Here is a tiny trained network, its code and every weight. The questions are about switching its units off for an input and a target symbol, where a switched-off unit gives its printed mean instead of its output.

import numpy as np


def w(rows, s, z=0):
    codes = np.array(rows[::2]) - 128.0
    scale = np.full(codes.shape[1], s)
    scale[-1] = z or s
    return codes * scale


def norm(h):
    return h / np.sqrt((h * h).mean(-1, keepdims=True) + 1e-5)


def f(y):
    return y / 2 * (1 + np.tanh(0.7978845608 * (y + 0.044715 * y**3)))


def softmax(a):
    e = np.exp(a - a.max(-1, keepdims=True))
    return e / e.sum(-1, keepdims=True)


def log_softmax(a):
    a = a - a.max(-1, keepdims=True)
    return a - np.log(np.exp(a).sum(-1, keepdims=True))


def net(x, mask):
    ids = ['Γζμστψ'.index(c) for c in x.split()]
    T = len(ids)
    res = E[ids] + P[:T]
    u = 0
    for l in range(2):
        r = norm(res)
        for j in range(2):
            rows = slice(2 * j, 2 * j + 2)
            q, k, v = (r @ M[l][rows].T for M in (Q, K, V))
            z = softmax(np.where(np.tri(T) > 0, q @ k.T / 2**0.5, -1e9)) @ v
            o = O[l][rows]
            res = res + np.where(mask[u + j], z, o[:, -1]) @ o[:, :-1]
        u += 2
        y = f(norm(res) @ A[l][:, :-1].T + A[l][:, -1])
        res = res + np.where(mask[u : u + 4], y, B[l][:, -1]) @ B[l][:, :-1]
        u += 4
    return log_softmax(norm(res)[-1] @ U[:, :-1].T + U[:, -1])


Q, K, V, O, A, B = {}, {}, {}, {}, {}, {}
E = w([
[35,120,76,110,234],'Γ',
[110,108,101,55,183],'ζ',
[82,109,125,252,211],'μ',
[91,129,118,143,197],'σ',
[135,68,144,141,145],'τ',
[100,196,88,127,234],'ψ',
],0.012)
P = w([
[121,158,249,131,97],'0',
[99,156,58,146,223],'1',
[63,153,150,98,76],'2',
[71,201,46,137,225],'3',
[98,164,191,132,124],'4',
[173,155,86,99,213],'5',
[141,152,164,140,20],'6',
[149,42,80,249,148],'7',
[60,118,90,92,36],'8',
[101,192,58,107,207],'9',
[138,157,237,173,95],'10',
[191,106,119,123,188],'11',
[75,95,178,117,115],'12',
],0.011)
Q[0] = w([
[108,132,165,179,156],'L0H0',
[232,2,199,98,19],'L0H0',
[156,247,88,134,133],'L0H1',
[214,133,102,15,95],'L0H1',
],0.0078)
K[0] = w([
[191,128,172,72,231],'L0H0',
[62,50,89,125,254],'L0H0',
[152,142,116,65,174],'L0H1',
[237,88,73,87,226],'L0H1',
],0.0048)
V[0] = w([
[125,217,157,121,80],'L0H0',
[222,30,91,19,146],'L0H0',
[1,149,147,58,103],'L0H1',
[109,102,236,167,204],'L0H1',
],0.0066)
O[0] = w([
[107,128,210,30,19,115],'L0H0',
[34,84,112,78,206,2],'L0H0',
[163,169,91,68,114,182],'L0H1',
[132,253,163,28,143,250],'L0H1',
],0.0065,0.0073)
A[0] = w([
[108,141,185,178,146,159],'L0N0',
[149,5,137,213,132,4],'L0N1',
[52,135,157,87,92,193],'L0N2',
[191,94,160,72,83,112],'L0N3',
],0.011,0.0026)
B[0] = w([
[119,63,200,15,86,254],'L0N0',
[49,201,80,127,170,147],'L0N1',
[213,181,202,125,2,180],'L0N2',
[193,184,153,68,58,135],'L0N3',
],0.0078,0.0041)
Q[1] = w([
[152,159,143,101,253],'L1H0',
[176,88,123,144,65],'L1H0',
[1,168,131,128,39],'L1H1',
[223,41,182,78,203],'L1H1',
],0.0083)
K[1] = w([
[146,127,102,149,82],'L1H0',
[92,172,135,130,149],'L1H0',
[158,100,130,134,255],'L1H1',
[109,180,86,152,109],'L1H1',
],0.014)
V[1] = w([
[107,189,43,191,210],'L1H0',
[182,8,196,130,130],'L1H0',
[117,115,203,255,122],'L1H1',
[238,149,65,131,233],'L1H1',
],0.0075)
O[1] = w([
[38,147,126,159,104,85],'L1H0',
[234,178,63,176,173,2],'L1H0',
[144,142,2,129,70,109],'L1H1',
[245,92,211,158,138,175],'L1H1',
],0.011,0.0044)
A[1] = w([
[144,229,178,96,160,253],'L1N0',
[98,150,142,62,106,165],'L1N1',
[17,75,1,154,160,201],'L1N2',
[151,49,236,144,105,146],'L1N3',
],0.0085,0.0015)
B[1] = w([
[145,34,129,137,32,253],'L1N0',
[82,177,90,142,61,177],'L1N1',
[168,181,170,199,150,213],'L1N2',
[61,19,2,180,76,248],'L1N3',
],0.011,0.0068)
U = w([
[51,164,162,81,177,2],'Γ',
[110,119,140,52,190,22],'ζ',
[118,203,1,155,143,147],'μ',
[179,171,192,79,69,214],'σ',
[196,111,73,72,198,176],'τ',
[78,47,24,140,116,171],'ψ',
],0.008,0.0019)

Each question gives the input, a string of symbols that net reads in full, and the target symbol t.
The units are the heads (2 rows each of Q, K, V and O) and the neurons (one row each of A and B). Each row of codes is followed by its name. A weight is (code - 128) times the scale printed after its matrix; where a second scale follows, it is the last column's (O, A, B and U).
mask holds one flag per unit, layer by layer, with each layer's heads first. A switched-off unit (its flag False) gives its mean, the last column of its rows in O or B, instead of its output. The means were averaged over made-up inputs and are rounded, as every weight is.
A unit's drop is (log p(t) with every unit on - log p(t) with that unit switched off) / (log p(t) with every unit on - log p(t) with every unit switched off).
The circuit of an input: a set's keep is (log p(t) with only the set's units on - log p(t) with every unit switched off) / (log p(t) with every unit on - log p(t) with every unit switched off). Starting from all 12 units, units are removed one at a time, each time the one whose removal leaves the highest keep (on an exact tie, the one counted first), for as long as the keep stays at least 0.8.
units of the circuit, in order: the units of the circuit, biggest drop first
most important unit: the unit with the biggest drop
k most important neurons: the k neurons with the biggest drops, biggest first
k most important neurons of layer l: the k neurons of layer l with the biggest drops, biggest first
which heads matter: for each layer, one digit per head in row order, 1 if its drop is at least 0.15 and else 0, layers parted by /
input μ τ τ μ μ Γ Γ Γ ζ μ μ, target ψ: 2 most important neurons -> L1N3, L0N2
input ζ μ Γ τ σ μ τ μ μ τ μ μ, target μ: units of the circuit, in order -> L1H1, L1N2
input μ τ μ μ μ σ μ ζ τ Γ μ σ, target τ: which heads matter -> 00 / 10
input σ τ τ μ, target σ: which heads matter -> 11 / 00
input τ μ μ μ τ Γ, target μ: units of the circuit, in order -> L1H1
input σ ψ σ τ μ μ, target σ: which heads matter -> 10 / 01
input τ μ Γ σ, target τ: which heads matter -> 10 / 10
input μ τ τ μ σ τ τ Γ τ τ μ τ, target τ: which heads matter -> 10 / 10
input μ μ Γ Γ Γ Γ, target Γ: units of the circuit, in order -> L1N3, L1H0
input μ σ Γ ψ σ μ ζ τ Γ τ σ μ, target Γ: units of the circuit, in order -> L1H1, L0N2, L1N3
input ζ μ ζ μ Γ τ, target ζ: which heads matter -> 10 / 01
input σ τ μ ζ μ μ σ μ ζ ζ, target σ: which heads matter -> 10 / 00
input σ ζ μ μ μ τ μ μ ζ μ τ μ, target ζ: which heads matter -> 00 / 11
input ζ μ μ ζ τ σ μ μ Γ τ Γ σ, target Γ: units of the circuit, in order -> L1H1, L1N3, L0N2
input σ μ μ τ μ Γ τ μ μ τ σ, target ψ: units of the circuit, in order -> L1N3, L1N2
input μ μ μ τ σ μ σ ψ σ ψ, target σ: units of the circuit, in order -> L1N3
input σ Γ τ μ Γ μ Γ μ ζ μ, target Γ: units of the circuit, in order -> L1N3, L1H1
input σ σ ψ Γ, target σ: units of the circuit, in order -> L1N3, L0H0
input ζ σ μ μ μ μ τ Γ μ ζ Γ ψ, target μ: which heads matter -> 00 / 01
input Γ ψ ψ σ, target Γ: most important unit -> L1H0
input ζ μ ζ ψ μ τ Γ μ ζ ψ, target Γ: which heads matter -> 10 / 01
input τ τ ζ μ Γ τ, target ζ: units of the circuit, in order -> L0H0, L1N3, L1H1
input τ τ Γ ψ, target τ: 2 most important neurons of layer 1 -> L1N3, L1N0
input τ μ ζ ψ τ μ μ σ Γ σ ζ, target ψ: which heads matter -> 11 / 00
input μ μ τ μ ζ μ, target τ: units of the circuit, in order -> L1H0, L0N2
input σ ψ μ τ, target σ: which heads matter -> 11 / 00
